Below is a small trained network, with its code and all its weights. Each question gives an input and a target symbol and asks what happens when units are switched off, that is, made to give their printed mean instead of their output.

import numpy as np


def w(rows, s, z=0):
    codes = np.array(rows[::2]) - 128.0
    scale = np.full(codes.shape[1], s)
    scale[-1] = z or s
    return codes * scale


def f(y):
    return y / 2 * (1 + np.tanh(0.7978845608 * (y + 0.044715 * y**3)))


def softmax(a):
    e = np.exp(a - a.max(-1, keepdims=True))
    return e / e.sum(-1, keepdims=True)


def log_softmax(a):
    a = a - a.max(-1, keepdims=True)
    return a - np.log(np.exp(a).sum(-1, keepdims=True))


def net(x, mask):
    ids = ['βγεηλμξφψω'.index(c) for c in x.split()]
    T = len(ids)
    res = E[ids] + P[:T]
    u = 0
    for l in range(2):
        q, k, v = (res @ M[l].T for M in (Q, K, V))
        z = softmax(np.where(np.tri(T) > 0, q @ k.T / 3**0.5, -1e9)) @ v
        res = res + np.where(mask[u], z, O[l][:, -1]) @ O[l][:, :-1]
        u += 1
        y = f(res @ A[l][:, :-1].T + A[l][:, -1])
        res = res + np.where(mask[u : u + 12], y, B[l][:, -1]) @ B[l][:, :-1]
        u += 12
    return log_softmax(res[-1] @ U[:, :-1].T + U[:, -1])


Q, K, V, O, A, B = {}, {}, {}, {}, {}, {}
E = w([
[91,215,120,140],'β',
[104,106,193,130],'γ',
[145,167,215,110],'ε',
[82,94,162,143],'η',
[82,98,163,145],'λ',
[81,96,171,143],'μ',
[25,124,62,146],'ξ',
[82,107,156,145],'φ',
[220,104,70,253],'ψ',
[87,101,168,144],'ω',
],0.0066)
P = w([
[95,103,192,253],'0',
[120,139,147,147],'1',
[125,138,142,140],'2',
[126,137,138,136],'3',
[125,142,137,132],'4',
[125,144,133,130],'5',
[123,147,133,127],'6',
[119,147,132,124],'7',
[117,150,133,120],'8',
[113,150,131,118],'9',
],0.0063)
Q[0] = w([
[37,122,147,57],'L0H0',
[131,82,65,147],'L0H0',
[81,175,168,251],'L0H0',
],0.027)
K[0] = w([
[202,81,56,109],'L0H0',
[55,99,110,111],'L0H0',
[105,175,136,252],'L0H0',
],0.029)
V[0] = w([
[134,186,74,120],'L0H0',
[7,160,147,71],'L0H0',
[117,63,57,159],'L0H0',
],0.013)
O[0] = w([
[203,112,136,215,1],'L0H0',
[78,255,246,191,73],'L0H0',
[219,90,179,35,97],'L0H0',
],0.0075,0.00094)
A[0] = w([
[245,133,237,92,109],'L0N0',
[64,201,112,47,244],'L0N1',
[139,137,142,102,86],'L0N2',
[106,17,164,253,130],'L0N3',
[93,136,91,186,80],'L0N4',
[130,130,131,131,98],'L0N5',
[169,195,75,23,105],'L0N6',
[108,158,63,120,172],'L0N7',
[144,157,96,132,247],'L0N8',
[157,83,100,86,94],'L0N9',
[131,130,125,129,142],'L0N10',
[68,98,37,144,174],'L0N11',
],0.012,0.0014)
B[0] = w([
[128,165,60,6,122],'L0N0',
[160,44,183,64,255],'L0N1',
[105,130,114,123,118],'L0N2',
[29,155,118,63,164],'L0N3',
[156,170,124,190,175],'L0N4',
[128,124,123,131,124],'L0N5',
[46,103,13,121,171],'L0N6',
[149,161,120,86,164],'L0N7',
[159,138,139,91,160],'L0N8',
[149,85,17,157,180],'L0N9',
[131,128,128,124,130],'L0N10',
[132,182,127,78,176],'L0N11',
],0.018,0.0038)
Q[1] = w([
[165,43,179,250],'L1H0',
[52,204,189,187],'L1H0',
[13,100,165,81],'L1H0',
],0.014)
K[1] = w([
[195,14,246,90],'L1H0',
[114,47,56,160],'L1H0',
[4,117,92,193],'L1H0',
],0.015)
V[1] = w([
[85,76,164,240],'L1H0',
[217,69,176,57],'L1H0',
[90,8,143,110],'L1H0',
],0.012)
O[1] = w([
[155,250,91,99,112],'L1H0',
[71,123,106,220,3],'L1H0',
[38,196,127,105,101],'L1H0',
],0.012,0.0058)
A[1] = w([
[129,125,100,38,132],'L1N0',
[91,75,73,177,75],'L1N1',
[94,163,104,122,128],'L1N2',
[165,182,118,103,119],'L1N3',
[132,145,108,121,118],'L1N4',
[153,145,254,202,194],'L1N5',
[90,151,61,153,253],'L1N6',
[176,54,206,163,109],'L1N7',
[88,146,191,105,200],'L1N8',
[204,152,32,188,107],'L1N9',
[102,139,53,132,194],'L1N10',
[197,90,144,120,91],'L1N11',
],0.0092,0.0055)
B[1] = w([
[123,156,194,189,248],'L1N0',
[48,178,177,4,196],'L1N1',
[158,153,159,121,144],'L1N2',
[76,148,169,99,198],'L1N3',
[113,116,148,123,134],'L1N4',
[129,8,69,28,207],'L1N5',
[212,103,159,223,166],'L1N6',
[95,201,58,212,184],'L1N7',
[212,133,61,52,214],'L1N8',
[160,107,152,29,163],'L1N9',
[145,68,140,186,163],'L1N10',
[120,215,71,116,191],'L1N11',
],0.015,0.013)
U = w([
[153,227,206,6,159],'β',
[203,10,16,17,244],'γ',
[188,206,24,199,92],'ε',
[167,121,157,185,61],'η',
[154,130,153,191,83],'λ',
[141,131,145,179,52],'μ',
[23,179,72,144,68],'ξ',
[181,131,168,223,219],'φ',
[47,89,208,125,2],'ψ',
[175,138,153,208,172],'ω',
],0.0022,0.002)

Each question gives the input, a string of symbols that net reads in full, and the target symbol t.
The units are the heads (3 rows each of Q, K, V and O) and the neurons (one row each of A and B). Each row of codes is followed by its name. A weight is (code - 128) times the scale printed after its matrix; where a second scale follows, it is the last column's (O, A, B and U).
mask holds one flag per unit, layer by layer, with each layer's heads first. A switched-off unit (its flag False) gives its mean, the last column of its rows in O or B, instead of its output. The means were averaged over made-up inputs and are rounded, as every weight is.
A unit's drop is (log p(t) with every unit on - log p(t) with that unit switched off) / (log p(t) with every unit on - log p(t) with every unit switched off).
unit that matters most: the unit with the biggest drop
top k neurons: the k neurons with the biggest drops, biggest first
k most important neurons of layer l: the k neurons of layer l with the biggest drops, biggest first
drop of u: that unit's drop, to one decimal
input ξ ε ε, target γ: top 4 neurons : (L0N6 L0N3 L1N5 L0N11)
input φ λ γ β β β ε ξ β, target γ: unit that matters most : L0H0
input ξ β ξ φ, target β: top 2 neurons : (L0N0 L0N3)
input β β ε ε β φ β ω ψ, target β: top 2 neurons : (L0N3 L0N9)
input β β β, target γ: top 4 neurons : (L1N5 L1N0 L0N6 L0N9)
input ξ ε ε ψ β ε β β β, target ξ: top 4 neurons : (L0N0 L0N1 L1N7 L1N1)
input ψ ε β ω β β β β, target ψ: top 2 neurons : (L1N1 L0N11)
input ε ξ ε β ψ β ξ, target ε: 2 most important neurons of layer 1 : (L1N7 L1N11)
input ψ ξ β γ μ η ε γ, target ψ: 2 most important neurons of layer 1 : (L1N1 L1N8)
input ξ β ω, target β: top 2 neurons : (L0N0 L0N3)
input ε ξ ω β ω ψ ξ β β β, target ε: 3 most important neurons of layer 0 : (L0N1 L0N11 L0N3)
input β ε ε β β λ, target β: 2 most important neurons of layer 0 : (L0N3 L0N1)
input ε ψ β β φ, target ε: top 4 neurons : (L1N7 L0N11 L1N11 L0N1)
input ψ ξ β β λ β μ β, target ψ: top 3 neurons : (L1N1 L0N11 L0N6)
input ψ β η, target ψ: top neuron : (L1N1)
input β β ξ ξ β ξ ξ η, target β: top 2 neurons : (L0N3 L0N0)
input ε β β ω ψ ε ξ λ, target ε: top 2 neurons : (L0N11 L1N7)
input ψ ε β β β ε ξ φ, target ψ: top 2 neurons : (L1N1 L0N6)
input ξ β γ, target β: top 2 neurons : (L0N0 L0N3)
input β ω φ β ω γ ξ, target β: most important neuron of layer 0 : (L0N11)
input ε ε ε λ, target β: drop of L0N3 : 0.2
input ψ φ ε ε ξ ε, target ψ: drop of L1N8 : 0.1
input ψ β ξ, target ψ: drop of L0N6 : 0.2
input β β μ, target β: drop of L0N3 : 1.2
